Below are the code and all the weights of a small trained network. Each question names an input and a class and asks about switching units off, where a switched-off unit gives its printed mean instead of its output.

import numpy as np


def w(rows, s, z=0):
    codes = np.array(rows[::2]) - 128.0
    scale = np.full(codes.shape[1], s)
    scale[-1] = z or s
    return codes * scale


def f(y):
    return y / 2 * (1 + np.tanh(0.7978845608 * (y + 0.044715 * y**3)))


def log_softmax(a):
    a = a - a.max(-1, keepdims=True)
    return a - np.log(np.exp(a).sum(-1, keepdims=True))


def net(x, mask):
    res = np.array(x, float).reshape(1, 4) / 4 @ E
    y = f(res @ A[0][:, :-1].T + A[0][:, -1])
    res = res + np.where(mask, y, B[0][:, -1]) @ B[0][:, :-1]
    return log_softmax(res[-1] @ U[:, :-1].T + U[:, -1])


A, B = {}, {}
E = w([
[129,131,127,128,126],'x0',
[20,80,48,56,148],'x1',
[184,58,49,144,254],'x2',
[166,29,136,107,16],'x3',
],0.0085)
A[0] = w([
[34,113,31,93,104,16],'N0',
[44,96,99,2,168,24],'N1',
[172,16,134,75,54,192],'N2',
[26,228,219,80,28,27],'N3',
[43,102,78,60,121,8],'N4',
[80,247,123,238,223,206],'N5',
[61,239,104,118,187,48],'N6',
],0.0069,0.0015)
B[0] = w([
[206,160,185,117,62,184],'N0',
[177,102,152,134,81,194],'N1',
[26,120,74,224,44,212],'N2',
[187,21,36,58,160,254],'N3',
[233,196,193,150,84,178],'N4',
[137,90,92,164,40,238],'N5',
[89,112,93,255,64,188],'N6',
],0.0082,0.0076)
U = w([
[57,136,99,193,83,69],'0',
[253,176,215,128,95,109],'1',
[178,68,33,69,181,105],'2',
[114,144,129,121,129,255],'3',
[55,170,151,80,168,169],'4',
[109,200,215,82,180,73],'5',
[66,221,201,65,195,71],'6',
],0.012,0.0098)

Each question gives the input, the list of numbers given to net, and the class t.
The units are the neurons (one row each of A and B). Each row of codes is followed by its name. A weight is (code - 128) times the scale printed after its matrix; where a second scale follows, it is the last column's (A, B and U).
mask holds one flag per neuron, in row order. A switched-off neuron (its flag False) gives its mean, the last column of its row in B, instead of its output. The means were averaged over made-up inputs and are rounded, as every weight is.
A unit's drop is (log p(t) with every unit on - log p(t) with that unit switched off) / (log p(t) with every unit on - log p(t) with every unit switched off).
The circuit of an input: a set's keep is (log p(t) with only the set's units on - log p(t) with every unit switched off) / (log p(t) with every unit on - log p(t) with every unit switched off). Starting from all 7 units, units are removed one at a time, each time the one whose removal leaves the highest keep (on an exact tie, the one counted first), for as long as the keep stays at least 0.8.
circuit, biggest first: the units of the circuit, biggest drop first
unit that matters most: the unit with the biggest drop
top k neurons: the k neurons with the biggest drops, biggest first
drop of u: that unit's drop, to one decimal
input [4,4,0,-7], class 0: circuit, biggest first	[N6]
input [-2,1,-1,3], class 4: circuit, biggest first	[N5 N6 N3 N1]
input [4,6,-1,2], class 1: circuit, biggest first	[N4 N0]
input [-4,-3,1,-5], class 0: top 3 neurons	[N5 N3 N6]
input [-1,-1,6,-8], class 0: circuit, biggest first	[N6 N5]
input [-7,-3,7,-7], class 0: circuit, biggest first	[N3 N5]
input [4,8,3,-8], class 0: top 3 neurons	[N6 N5 N3]
input [2,-5,-6,1], class 2: circuit, biggest first	[N3 N4]
input [3,3,3,-6], class 0: top 2 neurons	[N6 N3]
input [1,1,-1,-1], class 4: top 2 neurons	[N3 N5]
input [-6,7,-3,-6], class 1: top 2 neurons	[N4 N0]
input [7,1,-7,-5], class 2: top 2 neurons	[N3 N2]
input [-4,2,4,6], class 0: top 2 neurons	[N2 N3]
input [1,-2,1,1], class 4: unit that matters most	N3
input [0,0,4,4], class 0: top 2 neurons	[N3 N2]
input [2,-5,-3,-8], class 0: top 2 neurons	[N6 N5]
input [7,1,-2,-8], class 0: top 2 neurons	[N6 N5]
input [-4,0,-8,7], class 2: top 2 neurons	[N3 N6]
input [-7,-3,-8,-5], class 2: drop of N2	0.1
input [-3,-1,2,-1], class 4: drop of N3	0.8
input [-7,-4,-8,4], class 2: drop of N3	0.7
input [-3,8,-6,-6], class 1: unit that matters most	N4
